Below is a small trained network, with its code and all its weights. Each question gives an input and a target symbol and asks what happens when units are switched off, that is, made to give their printed mean instead of their output.

import numpy as np


def w(rows, s, z=0):
    codes = np.array(rows[::2]) - 128.0
    scale = np.full(codes.shape[1], s)
    scale[-1] = z or s
    return codes * scale


def f(y):
    return np.maximum(y, 0)


def softmax(a):
    e = np.exp(a - a.max(-1, keepdims=True))
    return e / e.sum(-1, keepdims=True)


def log_softmax(a):
    a = a - a.max(-1, keepdims=True)
    return a - np.log(np.exp(a).sum(-1, keepdims=True))


def net(x, mask):
    ids = ['ΓΞΠΦδεζλ'.index(c) for c in x.split()]
    T = len(ids)
    res = E[ids] + P[:T]
    u = 0
    for l in range(3):
        r = res
        for j in range(2):
            rows = slice(2 * j, 2 * j + 2)
            q, k, v = (r @ M[l][rows].T for M in (Q, K, V))
            z = softmax(np.where(np.tri(T) > 0, q @ k.T / 2**0.5, -1e9)) @ v
            o = O[l][rows]
            res = res + np.where(mask[u + j], z, o[:, -1]) @ o[:, :-1]
        u += 2
        y = f(res @ A[l][:, :-1].T + A[l][:, -1])
        res = res + np.where(mask[u : u + 8], y, B[l][:, -1]) @ B[l][:, :-1]
        u += 8
    return log_softmax(res[-1] @ U[:, :-1].T + U[:, -1])


Q, K, V, O, A, B = {}, {}, {}, {}, {}, {}
E = w([
[92,59,150],'Γ',
[129,81,134],'Ξ',
[77,127,159],'Π',
[155,107,120],'Φ',
[177,117,111],'δ',
[108,166,140],'ε',
[214,137,93],'ζ',
[95,6,152],'λ',
],0.011)
P = w([
[79,144,138],'0',
[131,132,17],'1',
[246,147,117],'2',
[155,108,193],'3',
[126,118,27],'4',
[222,156,106],'5',
[163,116,210],'6',
[119,112,19],'7',
[207,157,103],'8',
[173,119,225],'9',
[106,126,12],'10',
],0.013)
Q[0] = w([
[146,175,178],'0.h0',
[148,102,161],'0.h0',
[127,74,6],'0.h1',
[3,174,23],'0.h1',
],0.0068)
K[0] = w([
[194,204,254],'0.h0',
[137,77,184],'0.h0',
[54,75,37],'0.h1',
[163,110,11],'0.h1',
],0.0068)
V[0] = w([
[125,91,112],'0.h0',
[140,116,50],'0.h0',
[73,130,3],'0.h1',
[176,101,63],'0.h1',
],0.0059)
O[0] = w([
[140,155,125,196],'0.h0',
[150,130,77,249],'0.h0',
[96,192,3,224],'0.h1',
[165,91,60,252],'0.h1',
],0.005,0.0013)
A[0] = w([
[20,195,202,105],'0.n0',
[90,209,153,59],'0.n1',
[255,151,59,4],'0.n2',
[135,81,104,210],'0.n3',
[63,130,87,102],'0.n4',
[89,60,227,44],'0.n5',
[123,21,16,231],'0.n6',
[120,179,200,56],'0.n7',
],0.009,0.003)
B[0] = w([
[74,104,187,144],'0.n0',
[132,206,157,129],'0.n1',
[46,106,165,198],'0.n2',
[122,183,125,180],'0.n3',
[99,187,114,160],'0.n4',
[132,2,30,172],'0.n5',
[114,222,139,254],'0.n6',
[209,97,181,142],'0.n7',
],0.0087,0.0091)
Q[1] = w([
[211,150,245],'1.h0',
[12,156,62],'1.h0',
[151,104,211],'1.h1',
[36,110,45],'1.h1',
],0.012)
K[1] = w([
[2,154,33],'1.h0',
[212,42,183],'1.h0',
[95,137,79],'1.h1',
[222,101,158],'1.h1',
],0.0098)
V[1] = w([
[75,149,198],'1.h0',
[204,205,134],'1.h0',
[48,147,254],'1.h1',
[40,63,166],'1.h1',
],0.0095)
O[1] = w([
[214,233,147,210],'1.h0',
[20,167,219,61],'1.h0',
[254,177,182,176],'1.h1',
[217,181,93,254],'1.h1',
],0.0086,0.00057)
A[1] = w([
[241,172,141,114],'1.n0',
[126,102,153,254],'1.n1',
[38,225,137,175],'1.n2',
[174,181,95,188],'1.n3',
[66,172,107,63],'1.n4',
[150,92,14,161],'1.n5',
[72,173,57,91],'1.n6',
[95,168,10,141],'1.n7',
],0.011,0.0068)
B[1] = w([
[205,162,217,209],'1.n0',
[131,186,40,194],'1.n1',
[91,217,252,232],'1.n2',
[223,142,116,237],'1.n3',
[90,123,225,162],'1.n4',
[141,13,166,214],'1.n5',
[119,34,161,203],'1.n6',
[148,2,158,253],'1.n7',
],0.0081,0.013)
Q[2] = w([
[67,181,110],'2.h0',
[104,12,222],'2.h0',
[150,2,216],'2.h1',
[47,122,211],'2.h1',
],0.0084)
K[2] = w([
[47,168,166],'2.h0',
[178,44,163],'2.h0',
[2,95,75],'2.h1',
[110,164,62],'2.h1',
],0.0095)
V[2] = w([
[109,156,130],'2.h0',
[131,96,237],'2.h0',
[224,254,16],'2.h1',
[170,34,195],'2.h1',
],0.0072)
O[2] = w([
[115,120,96,86],'2.h0',
[242,152,143,251],'2.h0',
[127,8,180,131],'2.h1',
[193,152,2,198],'2.h1',
],0.0081,0.025)
A[2] = w([
[106,214,254,157],'2.n0',
[135,94,2,50],'2.n1',
[108,20,87,123],'2.n2',
[127,248,103,11],'2.n3',
[247,107,51,126],'2.n4',
[111,107,160,225],'2.n5',
[132,117,97,227],'2.n6',
[192,17,92,70],'2.n7',
],0.0085,0.012)
B[2] = w([
[2,136,131,186],'2.n0',
[194,202,185,148],'2.n1',
[137,224,77,145],'2.n2',
[247,54,180,138],'2.n3',
[39,117,114,254],'2.n4',
[199,61,140,151],'2.n5',
[116,69,154,156],'2.n6',
[111,184,61,201],'2.n7',
],0.0092,0.04)
U = w([
[92,70,79,196],'Γ',
[228,64,131,143],'Ξ',
[246,195,137,132],'Π',
[169,68,162,234],'Φ',
[56,64,121,146],'δ',
[162,229,163,111],'ε',
[42,179,114,56],'ζ',
[88,228,86,2],'λ',
],0.011,0.0067)

Each question gives the input, a string of symbols that net reads in full, and the target symbol t.
The units are the heads (2 rows each of Q, K, V and O) and the neurons (one row each of A and B). Each row of codes is followed by its name. A weight is (code - 128) times the scale printed after its matrix; where a second scale follows, it is the last column's (O, A, B and U).
mask holds one flag per unit, layer by layer, with each layer's heads first. A switched-off unit (its flag False) gives its mean, the last column of its rows in O or B, instead of its output. The means were averaged over made-up inputs and are rounded, as every weight is.
A unit's drop is (log p(t) with every unit on - log p(t) with that unit switched off) / (log p(t) with every unit on - log p(t) with every unit switched off).
The circuit of an input: a set's keep is (log p(t) with only the set's units on - log p(t) with every unit switched off) / (log p(t) with every unit on - log p(t) with every unit switched off). Starting from the 12 units with the biggest drops (on a tie, the unit counted first), units are removed one at a time, each time the one whose removal leaves the highest keep (on an exact tie, the one counted first), for as long as the keep stays at least 0.8.
units of the circuit, in order: the units of the circuit, biggest drop first
unit that matters most: the unit with the biggest drop
k most important neurons: the k neurons with the biggest drops, biggest first
which heads matter: for each layer, one digit per head in row order, 1 if its drop is at least 0.15 and else 0, layers parted by /
input Γ Γ Π ζ Γ Π Γ Γ ζ ζ Φ, target ζ: units of the circuit, in order	2.n0, 1.n2, 1.n4, 1.h0
input δ Γ Φ, target ζ: which heads matter	00 / 10 / 01
input λ Γ Φ ε Ξ Φ ζ Π Π, target Π: unit that matters most	0.n2
input ζ Γ Γ Π Γ Ξ Γ δ Ξ Ξ δ, target Ξ: units of the circuit, in order	2.n0, 1.n7
input Γ Γ Φ λ, target λ: units of the circuit, in order	0.n5, 2.h1
input λ λ ε Φ ζ, target Φ: which heads matter	01 / 00 / 00
input Π λ ε, target Γ: 3 most important neurons	1.n0, 1.n5, 1.n7
input Γ δ Φ Γ Ξ Φ Γ Γ Γ, target λ: which heads matter	00 / 11 / 01
input Φ Γ ε Ξ Φ ζ, target δ: 2 most important neurons	1.n7, 1.n5
input Γ Γ δ Γ λ Π ε Γ, target ε: 3 most important neurons	0.n2, 0.n7, 2.n0
input Γ Φ ζ, target λ: 2 most important neurons	1.n0, 0.n0
input Ξ Γ ε Γ Ξ Ξ, target Φ: 2 most important neurons	2.n4, 0.n5
input Γ Π ε δ Γ Γ λ λ ζ, target λ: 3 most important neurons	0.n5, 1.n0, 0.n0
input Γ ζ ε Γ Γ Ξ ε Γ Γ λ, target λ: units of the circuit, in order	2.h1
input ζ ζ ε Γ Γ ε Γ Γ Φ, target ε: which heads matter	01 / 11 / 11
input Π δ Γ, target Γ: 2 most important neurons	1.n0, 1.n5
input Ξ Ξ Γ Γ Φ λ ζ Φ δ, target Φ: which heads matter	00 / 11 / 01
input Γ ζ ε Φ ε Γ Φ ε, target Φ: which heads matter	01 / 00 / 00
input Γ Π Φ Π ζ, target Π: which heads matter	01 / 11 / 01
input ζ Φ Γ λ δ, target λ: most important neuron	0.n5
input Φ Φ λ Φ Π Ξ Π Φ ε Π Ξ, target Π: 2 most important neurons	1.n0, 2.n0
input δ δ Φ δ ε, target δ: which heads matter	01 / 11 / 01
input Φ Φ Γ λ Π, target λ: which heads matter	01 / 10 / 01
input ε λ ε ζ ε Γ ε Ξ ε, target Ξ: 3 most important neurons	1.n6, 1.n5, 1.n7
input Ξ Γ Φ Ξ ζ ε, target Φ: which heads matter	00 / 11 / 01
input λ ε Ξ ε Π Φ ζ Ξ δ Ξ Γ, target Ξ: which heads matter	01 / 10 / 00
input Π Γ Γ ε ζ Ξ, target Γ: 4 most important neurons	1.n7, 1.n0, 1.n5, 1.n6
input ζ ζ Π λ Π λ Π Φ, target Π: unit that matters most	0.n7
input Π Φ Γ Φ λ, target Φ: 3 most important neurons	0.n6, 2.n4, 1.n7
input Γ Γ ζ Π ζ Π, target λ: 3 most important neurons	1.n0, 1.n7, 0.n0
